Below is a small trained network, with its code and all its weights. Each question gives an input and a target symbol and asks what happens when units are switched off, that is, made to give their printed mean instead of their output.

import numpy as np


def w(rows, s, z=0):
    codes = np.array(rows[::2]) - 128.0
    scale = np.full(codes.shape[1], s)
    scale[-1] = z or s
    return codes * scale


def norm(h):
    return h / np.sqrt((h * h).mean(-1, keepdims=True) + 1e-5)


def softmax(a):
    e = np.exp(a - a.max(-1, keepdims=True))
    return e / e.sum(-1, keepdims=True)


def log_softmax(a):
    a = a - a.max(-1, keepdims=True)
    return a - np.log(np.exp(a).sum(-1, keepdims=True))


def net(x, mask):
    ids = ['ΔΘΛΣηξτ'.index(c) for c in x.split()]
    T = len(ids)
    res = E[ids] + P[:T]
    u = 0
    for l in range(3):
        r = norm(res)
        for j in range(2):
            rows = slice(3 * j, 3 * j + 3)
            q, k, v = (r @ M[l][rows].T for M in (Q, K, V))
            z = softmax(np.where(np.tri(T) > 0, q @ k.T / 3**0.5, -1e9)) @ v
            o = O[l][rows]
            res = res + np.where(mask[u + j], z, o[:, -1]) @ o[:, :-1]
        u += 2
    return log_softmax(norm(res)[-1] @ U[:, :-1].T + U[:, -1])


Q, K, V, O = {}, {}, {}, {}
E = w([
[155,222,119],'Δ',
[65,255,166],'Θ',
[140,185,125],'Λ',
[145,167,36],'Σ',
[90,227,159],'η',
[141,199,47],'ξ',
[99,229,182],'τ',
],0.0083)
P = w([
[124,50,131],'0',
[184,229,206],'1',
[61,108,16],'2',
[196,187,121],'3',
[5,116,82],'4',
[183,158,125],'5',
[2,119,41],'6',
[191,118,155],'7',
],0.0097)
Q[0] = w([
[92,115,96],'0.h1',
[123,48,104],'0.h1',
[211,153,89],'0.h1',
[190,148,1],'0.h2',
[111,143,50],'0.h2',
[100,136,231],'0.h2',
],0.0094)
K[0] = w([
[91,80,189],'0.h1',
[151,86,1],'0.h1',
[186,210,20],'0.h1',
[184,213,171],'0.h2',
[142,21,205],'0.h2',
[105,46,91],'0.h2',
],0.0095)
V[0] = w([
[164,193,45],'0.h1',
[121,166,36],'0.h1',
[44,191,1],'0.h1',
[215,149,150],'0.h2',
[143,160,150],'0.h2',
[188,131,196],'0.h2',
],0.0067)
O[0] = w([
[128,135,218,252],'0.h1',
[129,146,255,202],'0.h1',
[21,126,230,226],'0.h1',
[42,149,96,196],'0.h2',
[175,86,220,178],'0.h2',
[99,140,190,151],'0.h2',
],0.0066,0.0033)
Q[1] = w([
[81,183,112],'1.h1',
[237,132,36],'1.h1',
[172,174,145],'1.h1',
[183,27,150],'1.h2',
[9,101,122],'1.h2',
[69,176,185],'1.h2',
],0.013)
K[1] = w([
[122,106,170],'1.h1',
[102,173,76],'1.h1',
[99,152,169],'1.h1',
[123,250,127],'1.h2',
[177,46,96],'1.h2',
[124,127,63],'1.h2',
],0.013)
V[1] = w([
[233,1,94],'1.h1',
[95,66,110],'1.h1',
[83,54,182],'1.h1',
[44,196,7],'1.h2',
[44,132,154],'1.h2',
[109,73,205],'1.h2',
],0.0071)
O[1] = w([
[90,102,123,2],'1.h1',
[90,114,83,85],'1.h1',
[101,75,1,123],'1.h1',
[101,195,186,191],'1.h2',
[172,18,200,168],'1.h2',
[91,145,149,122],'1.h2',
],0.0066,0.0073)
Q[2] = w([
[30,252,155],'2.h1',
[149,185,84],'2.h1',
[49,94,98],'2.h1',
[245,114,119],'2.h2',
[146,154,13],'2.h2',
[19,128,74],'2.h2',
],0.011)
K[2] = w([
[129,116,110],'2.h1',
[64,123,123],'2.h1',
[111,115,83],'2.h1',
[116,189,193],'2.h2',
[94,174,76],'2.h2',
[116,66,7],'2.h2',
],0.019)
V[2] = w([
[152,197,133],'2.h1',
[121,213,131],'2.h1',
[140,86,18],'2.h1',
[5,128,47],'2.h2',
[9,141,191],'2.h2',
[168,157,92],'2.h2',
],0.012)
O[2] = w([
[120,70,97,197],'2.h1',
[204,54,87,207],'2.h1',
[17,112,190,18],'2.h1',
[100,58,68,2],'2.h2',
[245,2,118,126],'2.h2',
[119,252,78,142],'2.h2',
],0.0073,0.0074)
U = w([
[155,222,192,236],'Δ',
[213,103,179,222],'Θ',
[58,203,72,72],'Λ',
[20,67,164,159],'Σ',
[177,76,31,72],'η',
[122,8,194,2],'ξ',
[120,157,6,54],'τ',
],0.015,0.0039)

Each question gives the input, a string of symbols that net reads in full, and the target symbol t.
The units are the heads (3 rows each of Q, K, V and O). Each row of codes is followed by its name. A weight is (code - 128) times the scale printed after its matrix; where a second scale follows, it is the last column's (O and U).
mask holds one flag per head, layer by layer. A switched-off head (its flag False) gives its mean, the last column of its rows in O, instead of its output. The means were averaged over made-up inputs and are rounded, as every weight is.
A unit's drop is (log p(t) with every unit on - log p(t) with that unit switched off) / (log p(t) with every unit on - log p(t) with every unit switched off).
The circuit of an input: a set's keep is (log p(t) with only the set's units on - log p(t) with every unit switched off) / (log p(t) with every unit on - log p(t) with every unit switched off). Starting from all 6 units, units are removed one at a time, each time the one whose removal leaves the highest keep (on an exact tie, the one counted first), for as long as the keep stays at least 0.8.
units of the circuit, in order: the units of the circuit, biggest drop first
most important unit: the unit with the biggest drop
which heads matter: for each layer, one digit per head in row order, 1 if its drop is at least 0.15 and else 0, layers parted by /
drop of u: that unit's drop, to one decimal
input Θ Δ Θ Δ Λ τ Θ, target Θ: which heads matter	00 / 01 / 01
input Λ Σ ξ Θ Σ Δ Δ, target Λ: which heads matter	10 / 01 / 01
input ξ Δ Δ Λ Σ η η, target ξ: units of the circuit, in order	[2.h2]
input τ Σ Λ Δ Δ, target τ: which heads matter	10 / 01 / 00
input η η τ, target η: units of the circuit, in order	[2.h2, 0.h1]
input Σ Δ Θ Σ Σ, target Σ: which heads matter	00 / 10 / 00
input τ ξ Θ Σ ξ Λ Δ, target τ: units of the circuit, in order	[0.h1, 1.h2, 2.h2]
input η Θ Σ Θ Δ ξ Λ, target η: which heads matter	10 / 01 / 01
input Θ ξ τ Λ Σ Δ ξ, target Θ: units of the circuit, in order	[2.h2, 1.h2, 1.h1]
input Λ Λ Σ Λ Δ, target Λ: units of the circuit, in order	[0.h1, 2.h2]
input ξ Λ Σ, target ξ: units of the circuit, in order	[2.h2, 0.h1]
input Λ Θ Θ, target Λ: units of the circuit, in order	[0.h1, 2.h1]
input Σ Σ ξ, target Σ: which heads matter	00 / 10 / 10
input Σ Σ Δ, target Σ: most important unit	1.h1
input η ξ Λ, target η: which heads matter	11 / 11 / 01
input Θ Δ Σ Θ Λ, target Θ: units of the circuit, in order	[2.h2, 1.h2]
input Λ Δ Λ Σ Λ, target Λ: which heads matter	10 / 00 / 00
input η Θ Λ Θ, target Θ: which heads matter	10 / 01 / 11
input Θ Σ η Λ τ, target Θ: drop of 1.h2	0.1
input η τ Σ τ Σ, target η: most important unit	0.h1
